Below is a small trained network, with its code and all its weights. Each question gives an input and a class and asks what happens when units are switched off, that is, made to give their printed mean instead of their output.

import numpy as np


def w(rows, s, z=0):
    codes = np.array(rows[::2]) - 128.0
    scale = np.full(codes.shape[1], s)
    scale[-1] = z or s
    return codes * scale


def f(y):
    return np.maximum(y, 0)


def log_softmax(a):
    a = a - a.max(-1, keepdims=True)
    return a - np.log(np.exp(a).sum(-1, keepdims=True))


def net(x, mask):
    res = np.array(x, float).reshape(1, 6) / 4 @ E
    y = f(res @ A[0][:, :-1].T + A[0][:, -1])
    res = res + np.where(mask, y, B[0][:, -1]) @ B[0][:, :-1]
    return log_softmax(res[-1] @ U[:, :-1].T + U[:, -1])


A, B = {}, {}
E = w([
[127,125,130],'x0',
[113,9,93],'x1',
[50,135,91],'x2',
[129,126,128],'x3',
[170,161,48],'x4',
[127,126,129],'x5',
],0.014)
A[0] = w([
[131,152,3,78],'N1',
[222,85,201,63],'N2',
[221,30,154,91],'N3',
[88,166,202,86],'N4',
[178,27,40,95],'N5',
[65,83,149,34],'N6',
[203,126,105,20],'N7',
[38,50,110,94],'N8',
[187,165,29,228],'N9',
[42,76,108,58],'N10',
[55,170,70,181],'N11',
[225,112,159,242],'N12',
[152,140,179,4],'N13',
[57,77,104,81],'N14',
],0.012,0.0041)
B[0] = w([
[120,108,222,211],'N1',
[38,79,217,206],'N2',
[119,121,193,223],'N3',
[73,78,202,196],'N4',
[103,88,216,250],'N5',
[138,108,63,182],'N6',
[180,156,76,165],'N7',
[146,156,11,236],'N8',
[206,143,137,241],'N9',
[110,162,92,206],'N10',
[70,83,200,205],'N11',
[187,177,86,224],'N12',
[192,171,123,156],'N13',
[135,147,45,202],'N14',
],0.012,0.011)
U = w([
[107,102,172,253],'0',
[25,19,143,116],'1',
[205,155,5,34],'2',
],0.011,0.0047)

Each question gives the input, the list of numbers given to net, and the class t.
The units are the neurons (one row each of A and B). Each row of codes is followed by its name. A weight is (code - 128) times the scale printed after its matrix; where a second scale follows, it is the last column's (A, B and U).
mask holds one flag per neuron, in row order. A switched-off neuron (its flag False) gives its mean, the last column of its row in B, instead of its output. The means were averaged over made-up inputs and are rounded, as every weight is.
A unit's drop is (log p(t) with every unit on - log p(t) with that unit switched off) / (log p(t) with every unit on - log p(t) with every unit switched off).
The circuit of an input: a set's keep is (log p(t) with only the set's units on - log p(t) with every unit switched off) / (log p(t) with every unit on - log p(t) with every unit switched off). Starting from the 12 units with the biggest drops (on a tie, the unit counted first), units are removed one at a time, each time the one whose removal leaves the highest keep (on an exact tie, the one counted first), for as long as the keep stays at least 0.8.
units of the circuit, in order: the units of the circuit, biggest drop first
unit that matters most: the unit with the biggest drop
top k neurons: the k neurons with the biggest drops, biggest first
drop of u: that unit's drop, to one decimal
input [-5,-6,6,-1,-7,-5], class 1: units of the circuit, in order => [N4]
input [8,-6,1,2,-2,-3], class 1: units of the circuit, in order => [N9, N4]
input [0,6,0,-6,7,-6], class 0: units of the circuit, in order => [N9, N5, N2]
input [8,-4,4,-2,-1,-6], class 1: units of the circuit, in order => [N9, N12]
input [0,4,0,-7,6,-4], class 0: top 2 neurons => [N9, N2]
input [2,-2,2,-8,7,-4], class 0: top 3 neurons => [N1, N8, N11]
input [8,8,4,-7,0,-2], class 2: top 2 neurons => [N8, N14]
input [-8,-4,2,0,-4,6], class 1: units of the circuit, in order => [N9, N4]
input [0,-7,1,-7,7,1], class 0: top 4 neurons => [N1, N8, N11, N14]
input [6,-6,3,3,-4,1], class 1: top 3 neurons => [N4, N9, N12]
input [-8,7,-1,2,7,-1], class 0: top 2 neurons => [N5, N9]
input [7,7,-3,1,8,2], class 0: top 2 neurons => [N5, N9]
input [6,-1,-6,8,2,1], class 2: top 2 neurons => [N12, N5]
input [-3,4,6,-2,-1,6], class 2: units of the circuit, in order => [N8]
input [7,-3,2,-3,-1,3], class 1: top 2 neurons => [N9, N12]
input [0,8,1,0,-2,6], class 2: top 3 neurons => [N8, N14, N2]
input [-8,-1,1,4,8,1], class 0: top 2 neurons => [N1, N8]
input [-7,1,4,-5,-4,-3], class 2: drop of N3 => 0.1
input [-3,-4,4,4,-4,-3], class 1: drop of N9 => 0.2
input [0,4,1,-2,0,3], class 2: drop of N8 => 0.5
input [7,-8,-8,0,3,5], class 2: unit that matters most => N12
